Below is a small trained network, with its code and all its weights. Each question gives an input and a class and asks what happens when units are switched off, that is, made to give their printed mean instead of their output.

import numpy as np


def w(rows, s, z=0):
    codes = np.array(rows[::2]) - 128.0
    scale = np.full(codes.shape[1], s)
    scale[-1] = z or s
    return codes * scale


def norm(h):
    return h / np.sqrt((h * h).mean(-1, keepdims=True) + 1e-5)


def f(y):
    return y / 2 * (1 + np.tanh(0.7978845608 * (y + 0.044715 * y**3)))


def log_softmax(a):
    a = a - a.max(-1, keepdims=True)
    return a - np.log(np.exp(a).sum(-1, keepdims=True))


def net(x, mask):
    res = np.array(x, float).reshape(1, 3) / 4 @ E
    u = 0
    for l in range(3):
        y = f(norm(res) @ A[l][:, :-1].T + A[l][:, -1])
        res = res + np.where(mask[u : u + 3], y, B[l][:, -1]) @ B[l][:, :-1]
        u += 3
    return log_softmax(norm(res)[-1] @ U[:, :-1].T + U[:, -1])


A, B = {}, {}
E = w([
[172,168,43,55,199,31,137,161,64,31],'x0',
[120,19,143,47,108,144,200,189,241,14],'x1',
[3,120,113,169,92,170,98,91,66,99],'x2',
],0.0074)
A[0] = w([
[31,178,161,55,98,180,150,106,70,115,26],'0.n1',
[255,207,206,103,167,132,166,146,192,172,90],'0.n2',
[124,108,151,148,122,90,86,62,140,89,2],'0.n3',
],0.0052,0.0056)
B[0] = w([
[201,215,165,138,181,250,88,127,131,85,126],'0.n1',
[84,173,148,104,184,135,94,58,131,148,251],'0.n2',
[202,188,110,195,103,174,19,122,119,118,79],'0.n3',
],0.017,0.0033)
A[1] = w([
[51,132,164,144,76,227,30,92,32,2,92],'1.n1',
[241,186,162,237,75,81,32,119,48,219,140],'1.n2',
[169,63,238,177,54,180,132,67,135,229,2],'1.n3',
],0.0061,0.0042)
B[1] = w([
[180,130,131,30,205,99,115,93,173,145,237],'1.n1',
[114,109,153,94,81,105,115,167,185,1,254],'1.n2',
[197,89,99,147,153,75,181,180,35,186,209],'1.n3',
],0.016,0.0051)
A[2] = w([
[160,214,2,127,172,149,173,150,66,44,3],'2.n1',
[175,204,151,129,96,118,91,137,93,110,49],'2.n2',
[225,191,196,106,144,150,119,167,174,161,80],'2.n3',
],0.0062,0.004)
B[2] = w([
[170,54,64,83,137,185,197,192,80,192,254],'2.n1',
[152,134,116,121,104,248,129,217,195,181,118],'2.n2',
[205,128,75,122,158,204,72,85,143,119,192],'2.n3',
],0.015,0.0019)
U = w([
[209,164,159,3,174,136,60,25,155,166,167],'0',
[221,50,94,116,106,70,172,235,13,207,187],'1',
[131,99,185,133,6,121,98,185,254,10,242],'2',
[65,128,159,93,137,30,134,43,77,138,173],'3',
[85,205,105,249,76,226,113,154,95,171,3],'4',
[129,164,29,193,20,217,101,86,88,200,1],'5',
[85,167,48,231,67,224,88,115,93,174,12],'6',
],0.0087,0.0042)

Each question gives the input, the list of numbers given to net, and the class t.
The units are the neurons (one row each of A and B). Each row of codes is followed by its name. A weight is (code - 128) times the scale printed after its matrix; where a second scale follows, it is the last column's (A, B and U).
mask holds one flag per neuron, layer by layer. A switched-off neuron (its flag False) gives its mean, the last column of its row in B, instead of its output. The means were averaged over made-up inputs and are rounded, as every weight is.
A unit's drop is (log p(t) with every unit on - log p(t) with that unit switched off) / (log p(t) with every unit on - log p(t) with every unit switched off).
The circuit of an input: a set's keep is (log p(t) with only the set's units on - log p(t) with every unit switched off) / (log p(t) with every unit on - log p(t) with every unit switched off). Starting from all 9 units, units are removed one at a time, each time the one whose removal leaves the highest keep (on an exact tie, the one counted first), for as long as the keep stays at least 0.8.
units of the circuit, in order: the units of the circuit, biggest drop first
unit that matters most: the unit with the biggest drop
top k neurons in layer l: the k neurons of layer l with the biggest drops, biggest first
drop when u is switched off: that unit's drop, to one decimal
input [6,-8,-3], class 2: unit that matters most	1.n2
input [-6,5,5], class 1: units of the circuit, in order	1.n3; 1.n2
input [-3,3,-3], class 3: top 2 neurons in layer 1	1.n1; 1.n2
input [-8,-8,7], class 1: units of the circuit, in order	1.n3; 0.n2
input [7,6,1], class 1: top 2 neurons in layer 1	1.n2; 1.n1
input [6,-3,7], class 0: top 2 neurons in layer 1	1.n1; 1.n3
input [-4,-2,-3], class 1: top 2 neurons in layer 1	1.n3; 1.n1
input [-1,-7,-6], class 2: top 2 neurons in layer 1	1.n2; 1.n1
input [-2,2,-2], class 3: top 2 neurons in layer 0	0.n2; 0.n1
input [7,-4,6], class 1: top 2 neurons in layer 2	2.n1; 2.n3
input [7,-8,-1], class 2: top 2 neurons in layer 1	1.n2; 1.n3
input [6,-3,5], class 1: top 2 neurons in layer 2	2.n1; 2.n3
input [0,-2,-3], class 3: drop when 2.n1 is switched off	0.1
input [-1,7,-8], class 0: unit that matters most	1.n2
input [0,-8,6], class 2: drop when 1.n2 is switched off	0.9
input [2,0,7], class 0: drop when 1.n3 is switched off	0.0
input [-1,-5,-1], class 2: drop when 1.n2 is switched off	0.4
input [8,-5,7], class 1: top 2 neurons in layer 2	2.n1; 2.n3
input [-2,-5,-3], class 2: top 2 neurons in layer 1	1.n2; 1.n1
input [1,1,4], class 0: unit that matters most	1.n1
